Below are the code and all the weights of a small trained network. Each question names an input and a target symbol and asks about switching units off, where a switched-off unit gives its printed mean instead of its output.

import numpy as np


def w(rows, s, z=0):
    codes = np.array(rows[::2]) - 128.0
    scale = np.full(codes.shape[1], s)
    scale[-1] = z or s
    return codes * scale


def norm(h):
    return h / np.sqrt((h * h).mean(-1, keepdims=True) + 1e-5)


def f(y):
    return y / 2 * (1 + np.tanh(0.7978845608 * (y + 0.044715 * y**3)))


def softmax(a):
    e = np.exp(a - a.max(-1, keepdims=True))
    return e / e.sum(-1, keepdims=True)


def log_softmax(a):
    a = a - a.max(-1, keepdims=True)
    return a - np.log(np.exp(a).sum(-1, keepdims=True))


def net(x, mask):
    ids = ['ΦΨαβδζηθξστω'.index(c) for c in x.split()]
    T = len(ids)
    res = E[ids] + P[:T]
    u = 0
    for l in range(2):
        q, k, v = (norm(res) @ M[l].T for M in (Q, K, V))
        z = softmax(np.where(np.tri(T) > 0, q @ k.T / 3**0.5, -1e9)) @ v
        res = res + np.where(mask[u], z, O[l][:, -1]) @ O[l][:, :-1]
        u += 1
        y = f(norm(res) @ A[l][:, :-1].T + A[l][:, -1])
        res = res + np.where(mask[u : u + 8], y, B[l][:, -1]) @ B[l][:, :-1]
        u += 8
    return log_softmax(norm(res)[-1] @ U[:, :-1].T + U[:, -1])


Q, K, V, O, A, B = {}, {}, {}, {}, {}, {}
E = w([
[116,152,124,70,109,72,156,162,84],'Φ',
[141,93,82,83,127,158,37,87,163],'Ψ',
[133,239,145,137,121,96,110,157,141],'α',
[126,121,133,168,183,134,142,145,87],'β',
[203,126,175,131,103,174,109,93,74],'δ',
[207,187,129,171,81,165,88,104,79],'ζ',
[100,152,112,164,121,117,148,43,106],'η',
[218,144,135,171,88,185,135,112,71],'θ',
[124,124,174,99,176,110,149,155,111],'ξ',
[118,147,122,100,135,96,183,149,102],'σ',
[153,93,250,182,14,142,102,153,96],'τ',
[119,147,89,150,134,108,169,174,76],'ω',
],0.0014)
P = w([
[196,102,72,139,147,1,127,149,165],'0',
[177,141,76,114,166,51,124,134,144],'1',
[149,155,87,109,170,88,120,129,129],'2',
[125,160,99,109,169,120,121,122,121],'3',
[103,161,110,109,165,149,119,122,113],'4',
[78,162,117,98,153,181,123,126,107],'5',
[67,164,121,105,143,193,113,115,104],'6',
],0.00098)
Q[0] = w([
[147,31,128,151,117,86,79,133,253],'0.h0',
[13,220,131,107,183,129,176,139,48],'0.h0',
[50,86,94,143,154,78,147,136,179],'0.h0',
],0.0051)
K[0] = w([
[193,100,61,143,173,31,165,143,173],'0.h0',
[18,182,114,79,145,236,116,130,95],'0.h0',
[110,116,38,45,252,105,179,143,169],'0.h0',
],0.0037)
V[0] = w([
[142,108,249,16,113,73,127,153,128],'0.h0',
[120,145,9,49,23,87,140,101,107],'0.h0',
[118,137,160,196,62,79,199,110,121],'0.h0',
],0.0016)
O[0] = w([
[119,123,47,227,115,168,116,95,43,109],'0.h0',
[116,31,170,152,199,185,102,122,143,253],'0.h0',
[124,159,255,112,160,122,122,116,53,205],'0.h0',
],0.0021,0.00037)
A[0] = w([
[113,117,212,84,157,124,101,165,188,181],'0.n0',
[88,168,145,160,100,174,116,128,98,224],'0.n1',
[100,148,253,154,74,103,110,115,128,170],'0.n2',
[105,107,112,80,64,104,241,177,100,177],'0.n3',
[48,117,217,137,176,67,163,178,135,254],'0.n4',
[221,148,232,74,43,154,75,162,198,95],'0.n5',
[166,20,233,108,104,237,131,117,152,10],'0.n6',
[67,97,123,31,122,52,192,153,167,188],'0.n7',
],0.0017,0.00054)
B[0] = w([
[157,142,109,195,7,139,96,71,50,78],'0.n0',
[202,100,111,94,134,81,103,152,129,254],'0.n1',
[147,118,46,98,104,222,120,127,151,153],'0.n2',
[153,185,140,178,207,129,70,85,171,173],'0.n3',
[194,134,175,70,101,179,101,53,124,233],'0.n4',
[80,95,30,224,132,128,175,68,126,187],'0.n5',
[127,200,53,144,117,64,134,123,123,22],'0.n6',
[174,170,158,204,109,169,110,137,170,133],'0.n7',
],0.0015,0.00041)
Q[1] = w([
[200,218,91,94,125,253,74,98,38],'1.h0',
[34,146,192,76,166,114,91,133,168],'1.h0',
[103,49,2,213,12,120,117,128,163],'1.h0',
],0.0049)
K[1] = w([
[16,103,115,108,75,237,103,54,173],'1.h0',
[97,221,135,91,159,166,150,239,106],'1.h0',
[165,44,149,131,161,1,60,116,190],'1.h0',
],0.0042)
V[1] = w([
[189,92,151,174,141,126,254,147,87],'1.h0',
[106,152,161,136,168,130,187,51,148],'1.h0',
[140,144,80,74,122,149,94,41,69],'1.h0',
],0.0019)
O[1] = w([
[6,138,145,101,62,184,123,163,170,246],'1.h0',
[125,124,91,225,104,82,77,253,95,116],'1.h0',
[109,70,166,139,138,29,152,160,188,227],'1.h0',
],0.0021,0.0012)
A[1] = w([
[133,141,106,169,96,166,177,186,167,77],'1.n0',
[116,107,98,124,188,114,112,134,254,135],'1.n1',
[102,8,140,121,131,112,157,114,111,134],'1.n2',
[163,232,82,148,85,74,96,116,205,2],'1.n3',
[138,192,134,141,184,152,106,134,136,219],'1.n4',
[132,168,158,67,128,167,121,96,89,154],'1.n5',
[110,120,174,130,87,158,62,141,95,230],'1.n6',
[132,125,49,164,122,63,101,174,78,169],'1.n7',
],0.003,0.00053)
B[1] = w([
[98,80,167,103,149,62,126,70,125,123],'1.n0',
[185,134,96,100,81,186,135,117,205,112],'1.n1',
[124,81,96,109,133,164,124,201,70,141],'1.n2',
[105,133,105,78,99,99,105,206,50,142],'1.n3',
[135,70,71,110,87,110,113,115,89,254],'1.n4',
[112,102,124,185,54,124,150,100,178,252],'1.n5',
[144,179,52,160,144,190,112,92,139,222],'1.n6',
[79,147,84,165,115,144,197,91,253,146],'1.n7',
],0.0023,0.00099)
U = w([
[191,42,26,59,113,167,67,86,238,204],'Φ',
[253,107,85,149,206,51,173,40,53,68],'Ψ',
[48,192,80,193,237,195,75,131,112,95],'α',
[211,114,223,62,134,127,100,125,153,70],'β',
[82,2,79,116,173,195,140,223,28,167],'δ',
[114,204,48,54,35,26,71,198,45,168],'ζ',
[51,168,17,197,127,70,232,126,226,144],'η',
[28,78,237,99,105,53,219,41,73,102],'θ',
[57,212,219,59,83,208,51,133,207,2],'ξ',
[172,152,187,235,172,60,62,213,163,77],'σ',
[159,176,117,225,4,227,97,47,68,210],'τ',
[103,146,177,42,173,93,157,202,208,157],'ω',
],0.0047,0.00083)

Each question gives the input, a string of symbols that net reads in full, and the target symbol t.
The units are the heads (3 rows each of Q, K, V and O) and the neurons (one row each of A and B). Each row of codes is followed by its name. A weight is (code - 128) times the scale printed after its matrix; where a second scale follows, it is the last column's (O, A, B and U).
mask holds one flag per unit, layer by layer, with each layer's heads first. A switched-off unit (its flag False) gives its mean, the last column of its rows in O or B, instead of its output. The means were averaged over made-up inputs and are rounded, as every weight is.
A unit's drop is (log p(t) with every unit on - log p(t) with that unit switched off) / (log p(t) with every unit on - log p(t) with every unit switched off).
unit that matters most: the unit with the biggest drop
top k neurons: the k neurons with the biggest drops, biggest first
top k neurons in layer l: the k neurons of layer l with the biggest drops, biggest first
input τ α β ω, target ζ: unit that matters most : 0.h0
input θ β ω, target ζ: top 2 neurons in layer 1 : (1.n4 1.n7)
input θ δ Ψ σ, target Φ: top 2 neurons in layer 0 : (0.n3 0.n7)
input τ θ Φ σ, target δ: top 2 neurons in layer 1 : (1.n7 1.n2)
input δ η τ σ, target θ: top 3 neurons in layer 1 : (1.n5 1.n4 1.n3)
input δ σ σ θ α σ, target Ψ: top 4 neurons : (0.n3 0.n5 1.n4 1.n3)
input β η ξ σ σ Φ δ, target η: top 4 neurons : (0.n6 1.n7 0.n4 0.n1)
input θ η ω Φ, target τ: top 3 neurons in layer 0 : (0.n7 0.n5 0.n6)
input δ α ξ, target Ψ: top 3 neurons : (0.n5 1.n4 1.n3)
input δ δ σ, target ω: top 2 neurons in layer 1 : (1.n1 1.n6)
input δ ω θ σ θ Φ, target ξ: top 2 neurons : (0.n5 1.n3)
input ω β ζ θ θ θ, target θ: top 3 neurons : (1.n0 0.n5 0.n6)
input τ ζ τ Φ, target θ: top 2 neurons : (1.n5 1.n3)
input σ δ τ ζ θ ω, target ξ: unit that matters most : 0.h0
input σ ω β β, target ζ: top 2 neurons : (1.n4 0.n5)
input σ ζ β Φ δ ω, target ω: top 2 neurons in layer 0 : (0.n5 0.n3)
input Φ θ η α δ, target η: top 2 neurons : (1.n7 0.n6)
input ζ ζ Ψ δ θ σ, target ξ: top 2 neurons : (0.n5 0.n2)
input δ α Φ, target Ψ: top 2 neurons : (0.n5 0.n3)
input β α Φ, target Ψ: top 2 neurons in layer 0 : (0.n5 0.n6)
input η σ θ σ Ψ ζ, target Ψ: unit that matters most : 1.h0
input ζ β δ, target δ: top 2 neurons : (1.n2 0.n5)
input θ α ζ η, target β: top 2 neurons in layer 1 : (1.n1 1.n7)
input θ θ σ Ψ α σ, target Ψ: top 4 neurons in layer 1 : (1.n4 1.n2 1.n3 1.n6)
input β ξ α Ψ η, target Φ: top 2 neurons : (1.n1 1.n0)
input σ δ ζ β β δ β, target ω: top 3 neurons : (0.n5 0.n2 1.n6)
input α ω α α ω, target Ψ: top neuron : (1.n4)
input τ Φ β ξ Ψ β, target Φ: top 2 neurons : (1.n4 1.n1)
input Φ ξ α θ Ψ ω, target Φ: top 2 neurons in layer 1 : (1.n4 1.n1)
